Below are the code and all the weights of a small trained network. Each question names an input and a target symbol and asks about switching units off, where a switched-off unit gives its printed mean instead of its output.

import numpy as np


def w(rows, s, z=0):
    codes = np.array(rows[::2]) - 128.0
    scale = np.full(codes.shape[1], s)
    scale[-1] = z or s
    return codes * scale


def f(y):
    return np.maximum(y, 0)


def softmax(a):
    e = np.exp(a - a.max(-1, keepdims=True))
    return e / e.sum(-1, keepdims=True)


def log_softmax(a):
    a = a - a.max(-1, keepdims=True)
    return a - np.log(np.exp(a).sum(-1, keepdims=True))


def net(x, mask):
    ids = ['βδηθμπω'.index(c) for c in x.split()]
    T = len(ids)
    res = E[ids] + P[:T]
    u = 0
    for l in range(2):
        r = res
        for j in range(3):
            rows = slice(3 * j, 3 * j + 3)
            q, k, v = (r @ M[l][rows].T for M in (Q, K, V))
            z = softmax(np.where(np.tri(T) > 0, q @ k.T / 3**0.5, -1e9)) @ v
            o = O[l][rows]
            res = res + np.where(mask[u + j], z, o[:, -1]) @ o[:, :-1]
        u += 3
        y = f(res @ A[l][:, :-1].T + A[l][:, -1])
        res = res + np.where(mask[u : u + 4], y, B[l][:, -1]) @ B[l][:, :-1]
        u += 4
    return log_softmax(res[-1] @ U[:, :-1].T + U[:, -1])


Q, K, V, O, A, B = {}, {}, {}, {}, {}, {}
E = w([
[113,153,208,178,105],'β',
[64,151,212,177,76],'δ',
[199,134,167,49,228],'η',
[232,122,110,94,235],'θ',
[231,121,87,177,218],'μ',
[65,170,154,65,63],'π',
[7,87,90,152,212],'ω',
],0.018)
P = w([
[115,172,101,125,130],'0',
[130,122,85,165,90],'1',
[154,252,139,93,130],'2',
[87,163,116,137,161],'3',
[139,89,150,158,109],'4',
[141,213,133,99,158],'5',
[78,135,128,123,185],'6',
[147,61,187,151,126],'7',
[147,188,117,85,178],'8',
[78,129,136,122,200],'9',
[149,59,208,146,126],'10',
],0.016)
Q[0] = w([
[140,164,153,143,163],'0.h1',
[128,76,101,60,127],'0.h1',
[134,87,129,152,132],'0.h1',
[109,7,163,147,101],'0.h2',
[93,74,87,211,33],'0.h2',
[63,75,157,181,153],'0.h2',
[110,154,185,189,204],'0.h3',
[124,114,94,180,180],'0.h3',
[156,186,126,94,22],'0.h3',
],0.012)
K[0] = w([
[82,61,237,152,146],'0.h1',
[198,108,113,110,123],'0.h1',
[198,146,141,167,39],'0.h1',
[118,84,128,150,54],'0.h2',
[46,206,115,142,2],'0.h2',
[11,152,179,188,133],'0.h2',
[108,99,162,150,164],'0.h3',
[165,5,128,147,238],'0.h3',
[140,171,85,69,19],'0.h3',
],0.0083)
V[0] = w([
[211,125,35,119,103],'0.h1',
[72,13,237,160,140],'0.h1',
[227,223,86,135,102],'0.h1',
[1,98,189,126,90],'0.h2',
[217,183,84,177,14],'0.h2',
[182,125,172,147,149],'0.h2',
[177,76,166,234,212],'0.h3',
[125,146,109,118,59],'0.h3',
[96,123,195,161,109],'0.h3',
],0.0058)
O[0] = w([
[147,50,182,195,79,10],'0.h1',
[118,146,248,250,155,152],'0.h1',
[119,126,93,145,163,111],'0.h1',
[136,127,100,206,31,27],'0.h2',
[168,118,109,162,107,3],'0.h2',
[67,48,16,79,122,198],'0.h2',
[64,55,232,170,149,170],'0.h3',
[195,71,163,53,140,63],'0.h3',
[116,2,74,79,200,142],'0.h3',
],0.0047,0.0043)
A[0] = w([
[128,208,129,123,100,70],'0.n1',
[2,142,53,143,147,69],'0.n2',
[71,221,91,12,168,180],'0.n3',
[129,108,169,47,166,2],'0.n4',
],0.0091,0.0076)
B[0] = w([
[166,91,180,160,177,142],'0.n1',
[253,106,187,167,98,158],'0.n2',
[112,119,140,116,136,249],'0.n3',
[105,136,150,185,92,160],'0.n4',
],0.016,0.018)
Q[1] = w([
[200,93,135,146,144],'1.h1',
[153,156,189,72,171],'1.h1',
[113,235,135,21,118],'1.h1',
[105,32,176,138,86],'1.h2',
[145,152,163,113,168],'1.h2',
[47,158,127,154,132],'1.h2',
[153,208,101,88,150],'1.h3',
[184,27,18,244,37],'1.h3',
[247,178,103,135,97],'1.h3',
],0.011)
K[1] = w([
[151,73,126,90,184],'1.h1',
[77,1,198,107,87],'1.h1',
[174,154,178,74,54],'1.h1',
[116,124,164,159,156],'1.h2',
[94,84,176,91,112],'1.h2',
[113,159,95,118,139],'1.h2',
[151,142,63,134,161],'1.h3',
[129,205,94,92,49],'1.h3',
[179,154,119,133,74],'1.h3',
],0.011)
V[1] = w([
[90,110,9,119,184],'1.h1',
[107,251,117,187,171],'1.h1',
[88,123,199,98,77],'1.h1',
[108,193,148,179,198],'1.h2',
[205,135,102,153,63],'1.h2',
[2,183,190,136,86],'1.h2',
[131,116,97,89,210],'1.h3',
[148,133,167,29,89],'1.h3',
[202,138,95,143,178],'1.h3',
],0.0097)
O[1] = w([
[165,145,97,90,70,4],'1.h1',
[76,119,4,137,133,122],'1.h1',
[132,63,127,81,80,169],'1.h1',
[136,116,3,108,137,218],'1.h2',
[162,88,187,82,92,36],'1.h2',
[237,184,97,51,43,169],'1.h2',
[154,2,11,114,137,178],'1.h3',
[5,91,231,129,136,128],'1.h3',
[242,102,122,204,207,156],'1.h3',
],0.0061,0.011)
A[1] = w([
[101,115,125,218,24,2],'1.n1',
[1,171,137,62,125,70],'1.n2',
[220,135,176,178,17,152],'1.n3',
[137,8,154,207,83,162],'1.n4',
],0.0087,0.0069)
B[1] = w([
[251,1,169,71,216,164],'1.n1',
[155,234,209,58,68,183],'1.n2',
[43,84,182,160,156,210],'1.n3',
[129,243,81,92,192,254],'1.n4',
],0.0099,0.0089)
U = w([
[66,247,59,233,98,238],'β',
[78,81,145,186,108,254],'δ',
[2,176,108,108,128,152],'η',
[33,23,101,108,167,132],'θ',
[199,136,92,139,146,114],'μ',
[233,30,218,45,128,56],'π',
[188,187,164,148,154,12],'ω',
],0.0095,0.0082)

Each question gives the input, a string of symbols that net reads in full, and the target symbol t.
The units are the heads (3 rows each of Q, K, V and O) and the neurons (one row each of A and B). Each row of codes is followed by its name. A weight is (code - 128) times the scale printed after its matrix; where a second scale follows, it is the last column's (O, A, B and U).
mask holds one flag per unit, layer by layer, with each layer's heads first. A switched-off unit (its flag False) gives its mean, the last column of its rows in O or B, instead of its output. The means were averaged over made-up inputs and are rounded, as every weight is.
A unit's drop is (log p(t) with every unit on - log p(t) with that unit switched off) / (log p(t) with every unit on - log p(t) with every unit switched off).
The circuit of an input: a set's keep is (log p(t) with only the set's units on - log p(t) with every unit switched off) / (log p(t) with every unit on - log p(t) with every unit switched off). Starting from the 12 units with the biggest drops (on a tie, the unit counted first), units are removed one at a time, each time the one whose removal leaves the highest keep (on an exact tie, the one counted first), for as long as the keep stays at least 0.8.
circuit, biggest first: the units of the circuit, biggest drop first
unit that matters most: the unit with the biggest drop
top k neurons: the k neurons with the biggest drops, biggest first
k most important neurons of layer l: the k neurons of layer l with the biggest drops, biggest first
which heads matter: for each layer, one digit per head in row order, 1 if its drop is at least 0.15 and else 0, layers parted by /
input θ β β π η η ω β μ, target ω: top neuron -> [0.n2]
input β β η π η δ μ δ δ, target μ: which heads matter -> 000 / 001
input β η ω β η η π π, target η: which heads matter -> 010 / 001
input δ ω η β π θ, target π: which heads matter -> 010 / 110
input δ η η η η θ δ δ, target π: which heads matter -> 010 / 101
input η ω π η θ β θ π μ, target π: which heads matter -> 110 / 110
input δ η θ ω μ π, target ω: circuit, biggest first -> [0.n2; 1.h3]
input π ω β η β β, target η: top 4 neurons -> [0.n3; 0.n2; 1.n1; 0.n4]
input η η π θ ω θ η β π π μ, target β: 2 most important neurons of layer 0 -> [0.n3; 0.n2]
input η π β, target π: which heads matter -> 001 / 000
input μ ω η μ μ η, target μ: which heads matter -> 010 / 011
input η ω π, target ω: circuit, biggest first -> [0.n2; 1.h3; 0.n1]
input η ω β, target ω: circuit, biggest first -> [0.n2; 1.h3; 0.n1]
input π μ β π π π η η, target θ: top 2 neurons -> [0.n2; 0.n3]
input π η θ, target π: unit that matters most -> 0.h3
input δ η β δ, target δ: 2 most important neurons of layer 1 -> [1.n3; 1.n4]
input η δ π η β ω ω η η, target ω: which heads matter -> 001 / 101
input β η η, target η: circuit, biggest first -> [0.n2; 1.h1]
input π θ β π μ δ μ β ω, target ω: circuit, biggest first -> [0.n2; 1.n4]
input η β β π β π β, target β: circuit, biggest first -> [0.h2; 0.n3; 0.n4; 1.n1]
input η ω π β η η δ θ β, target θ: circuit, biggest first -> [1.h3; 0.n2; 0.h2]
input β η π β δ μ δ ω δ, target ω: which heads matter -> 101 / 101
input β η β β η η π η β, target π: unit that matters most -> 1.h1
